Below is a small trained network, with its code and all its weights. Each question gives an input and a target symbol and asks what happens when units are switched off, that is, made to give their printed mean instead of their output.

import numpy as np


def w(rows, s, z=0):
    codes = np.array(rows[::2]) - 128.0
    scale = np.full(codes.shape[1], s)
    scale[-1] = z or s
    return codes * scale


def norm(h):
    return h / np.sqrt((h * h).mean(-1, keepdims=True) + 1e-5)


def f(y):
    return y / 2 * (1 + np.tanh(0.7978845608 * (y + 0.044715 * y**3)))


def softmax(a):
    e = np.exp(a - a.max(-1, keepdims=True))
    return e / e.sum(-1, keepdims=True)


def log_softmax(a):
    a = a - a.max(-1, keepdims=True)
    return a - np.log(np.exp(a).sum(-1, keepdims=True))


def net(x, mask):
    ids = ['αγδημξφψω'.index(c) for c in x.split()]
    T = len(ids)
    res = E[ids] + P[:T]
    u = 0
    for l in range(2):
        r = norm(res)
        for j in range(2):
            rows = slice(3 * j, 3 * j + 3)
            q, k, v = (r @ M[l][rows].T for M in (Q, K, V))
            z = softmax(np.where(np.tri(T) > 0, q @ k.T / 3**0.5, -1e9)) @ v
            o = O[l][rows]
            res = res + np.where(mask[u + j], z, o[:, -1]) @ o[:, :-1]
        u += 2
        y = f(norm(res) @ A[l][:, :-1].T + A[l][:, -1])
        res = res + np.where(mask[u : u + 8], y, B[l][:, -1]) @ B[l][:, :-1]
        u += 8
    return log_softmax(norm(res)[-1] @ U[:, :-1].T + U[:, -1])


Q, K, V, O, A, B = {}, {}, {}, {}, {}, {}
E = w([
[145,122,191,103,158],'α',
[173,194,160,120,121],'γ',
[40,111,122,131,53],'δ',
[248,161,62,91,133],'η',
[156,245,211,223,104],'μ',
[160,201,97,1,99],'ξ',
[126,198,114,120,182],'φ',
[162,125,148,76,206],'ψ',
[129,180,160,104,168],'ω',
],0.016)
P = w([
[166,2,160,180,214],'0',
[141,34,140,148,72],'1',
[128,40,179,129,57],'2',
[125,74,165,133,68],'3',
[112,111,94,160,119],'4',
[108,133,80,159,160],'5',
[106,149,128,99,136],'6',
[119,147,112,105,169],'7',
[115,156,175,79,155],'8',
[137,170,178,58,174],'9',
[135,152,201,63,176],'10',
],0.0073)
Q[0] = w([
[86,210,137,208,152],'L0H1',
[79,114,105,97,210],'L0H1',
[102,181,134,97,39],'L0H1',
[72,155,214,154,144],'L0H2',
[64,118,61,141,253],'L0H2',
[125,69,94,203,66],'L0H2',
],0.0066)
K[0] = w([
[108,82,128,94,104],'L0H1',
[158,166,131,123,2],'L0H1',
[98,99,129,53,157],'L0H1',
[167,142,100,124,107],'L0H2',
[111,130,113,104,34],'L0H2',
[68,47,147,221,145],'L0H2',
],0.0097)
V[0] = w([
[107,124,115,135,112],'L0H1',
[228,116,150,71,120],'L0H1',
[36,78,87,36,196],'L0H1',
[118,83,219,187,191],'L0H2',
[104,69,63,202,152],'L0H2',
[129,93,121,195,254],'L0H2',
],0.0089)
O[0] = w([
[148,101,254,33,121,135],'L0H1',
[177,54,155,190,14,156],'L0H1',
[144,93,79,38,234,121],'L0H1',
[72,166,152,184,143,112],'L0H2',
[155,130,191,161,104,3],'L0H2',
[113,105,8,238,128,16],'L0H2',
],0.0078,0.0032)
A[0] = w([
[229,139,181,173,161,255],'L0N1',
[207,179,170,83,159,113],'L0N2',
[97,149,167,152,146,47],'L0N3',
[135,119,172,79,222,49],'L0N4',
[83,192,120,44,209,19],'L0N5',
[206,174,158,139,168,122],'L0N6',
[111,71,177,113,255,177],'L0N7',
[144,159,234,140,242,156],'L0N8',
],0.009,0.002)
B[0] = w([
[105,149,91,92,1,233],'L0N1',
[226,145,59,141,89,253],'L0N2',
[71,186,59,150,57,146],'L0N3',
[86,132,108,152,70,199],'L0N4',
[119,47,126,181,83,254],'L0N5',
[173,169,196,95,67,204],'L0N6',
[79,79,117,169,28,191],'L0N7',
[47,193,77,101,65,255],'L0N8',
],0.0078,0.0044)
Q[1] = w([
[211,57,181,140,195],'L1H1',
[196,102,187,1,9],'L1H1',
[90,13,200,166,118],'L1H1',
[156,205,204,61,69],'L1H2',
[107,130,77,32,124],'L1H2',
[37,95,80,80,19],'L1H2',
],0.008)
K[1] = w([
[77,154,134,177,110],'L1H1',
[92,107,104,20,214],'L1H1',
[94,103,214,120,184],'L1H1',
[48,120,120,165,2],'L1H2',
[133,240,150,111,18],'L1H2',
[136,224,211,244,183],'L1H2',
],0.008)
V[1] = w([
[112,96,171,249,88],'L1H1',
[147,169,160,142,63],'L1H1',
[203,99,57,166,108],'L1H1',
[70,131,92,106,106],'L1H2',
[96,40,116,129,114],'L1H2',
[131,126,141,139,98],'L1H2',
],0.011)
O[1] = w([
[159,136,10,169,58,147],'L1H1',
[206,148,242,68,34,255],'L1H1',
[200,101,234,95,95,132],'L1H1',
[145,141,150,104,41,231],'L1H2',
[136,30,49,94,43,155],'L1H2',
[139,153,173,74,1,219],'L1H2',
],0.0071,0.0047)
A[1] = w([
[50,84,141,107,108,147],'L1N1',
[134,172,50,184,114,107],'L1N2',
[85,170,150,255,125,239],'L1N3',
[218,123,171,49,116,189],'L1N4',
[99,66,121,94,107,143],'L1N5',
[42,130,149,129,79,174],'L1N6',
[134,133,111,177,141,5],'L1N7',
[28,71,80,125,141,141],'L1N8',
],0.015,0.0025)
B[1] = w([
[155,187,27,88,125,197],'L1N1',
[22,162,193,141,146,156],'L1N2',
[16,132,196,41,167,164],'L1N3',
[44,57,144,165,82,249],'L1N4',
[143,77,145,26,252,179],'L1N5',
[255,169,162,49,7,248],'L1N6',
[84,66,147,98,69,119],'L1N7',
[184,196,108,111,220,182],'L1N8',
],0.0066,0.011)
U = w([
[72,96,99,144,72,253],'α',
[147,142,124,124,95,138],'γ',
[139,171,71,57,101,181],'δ',
[250,100,127,160,98,54],'η',
[126,213,185,156,115,113],'μ',
[141,84,187,81,167,77],'ξ',
[102,144,112,135,157,87],'φ',
[150,115,80,159,145,178],'ψ',
[81,136,106,131,137,66],'ω',
],0.014,0.0037)

Each question gives the input, a string of symbols that net reads in full, and the target symbol t.
The units are the heads (3 rows each of Q, K, V and O) and the neurons (one row each of A and B). Each row of codes is followed by its name. A weight is (code - 128) times the scale printed after its matrix; where a second scale follows, it is the last column's (O, A, B and U).
mask holds one flag per unit, layer by layer, with each layer's heads first. A switched-off unit (its flag False) gives its mean, the last column of its rows in O or B, instead of its output. The means were averaged over made-up inputs and are rounded, as every weight is.
A unit's drop is (log p(t) with every unit on - log p(t) with that unit switched off) / (log p(t) with every unit on - log p(t) with every unit switched off).
The circuit of an input: a set's keep is (log p(t) with only the set's units on - log p(t) with every unit switched off) / (log p(t) with every unit on - log p(t) with every unit switched off). Starting from the 12 units with the biggest drops (on a tie, the unit counted first), units are removed one at a time, each time the one whose removal leaves the highest keep (on an exact tie, the one counted first), for as long as the keep stays at least 0.8.
units of the circuit, in order: the units of the circuit, biggest drop first
unit that matters most: the unit with the biggest drop
top k neurons in layer l: the k neurons of layer l with the biggest drops, biggest first
heads that matter: for each layer, one digit per head in row order, 1 if its drop is at least 0.15 and else 0, layers parted by /
drop when u is switched off: that unit's drop, to one decimal
input η μ δ ψ γ η η η η, target η: units of the circuit, in order : [L0N8; L0H1]
input ω φ μ, target α: top 2 neurons in layer 0 : [L0N2; L0N6]
input δ ψ δ, target δ: units of the circuit, in order : [L1H1; L0H1; L1N8; L1N1]
input η φ ψ, target η: units of the circuit, in order : [L0H2; L1H1]
input η ω φ, target α: heads that matter : 01 / 00
input μ μ ψ, target μ: heads that matter : 11 / 01
input δ δ α ψ, target α: unit that matters most : L0N7
input μ ω φ, target μ: heads that matter : 10 / 01
input η ψ δ, target η: heads that matter : 10 / 00
input η γ ψ, target η: heads that matter : 10 / 10
input ω δ μ δ ω ξ δ η δ δ ξ, target ξ: heads that matter : 01 / 10
input φ ψ μ, target α: heads that matter : 11 / 11
input φ μ ξ, target α: heads that matter : 11 / 00
input ψ δ α φ, target α: top neuron in layer 1 : [L1N2]
input ψ α μ ψ δ ψ ω δ ξ γ, target α: units of the circuit, in order : [L1N4; L1N6; L0H1; L1N8]
input φ δ ξ φ, target ξ: units of the circuit, in order : [L1H1; L0H1]
input α μ δ μ ψ, target μ: units of the circuit, in order : [L0H1; L1H2]
input μ α ψ, target α: top 3 neurons in layer 0 : [L0N6; L0N8; L0N2]
input φ δ η, target α: units of the circuit, in order : [L1N6; L0H2]
input ξ ξ η ω, target ξ: heads that matter : 11 / 10
input η μ δ μ μ φ ω α, target μ: units of the circuit, in order : [L0H1; L1H2]
input ψ δ η, target α: heads that matter : 00 / 00
input μ μ α, target μ: heads that matter : 11 / 01
input γ δ μ ξ ξ, target ξ: top neuron in layer 1 : [L1N6]
input φ δ ψ ξ, target α: heads that matter : 00 / 00
input δ δ φ ψ δ ξ γ, target α: drop when L1H2 is switched off : -0.1
input η φ η δ α η, target η: unit that matters most : L1H1
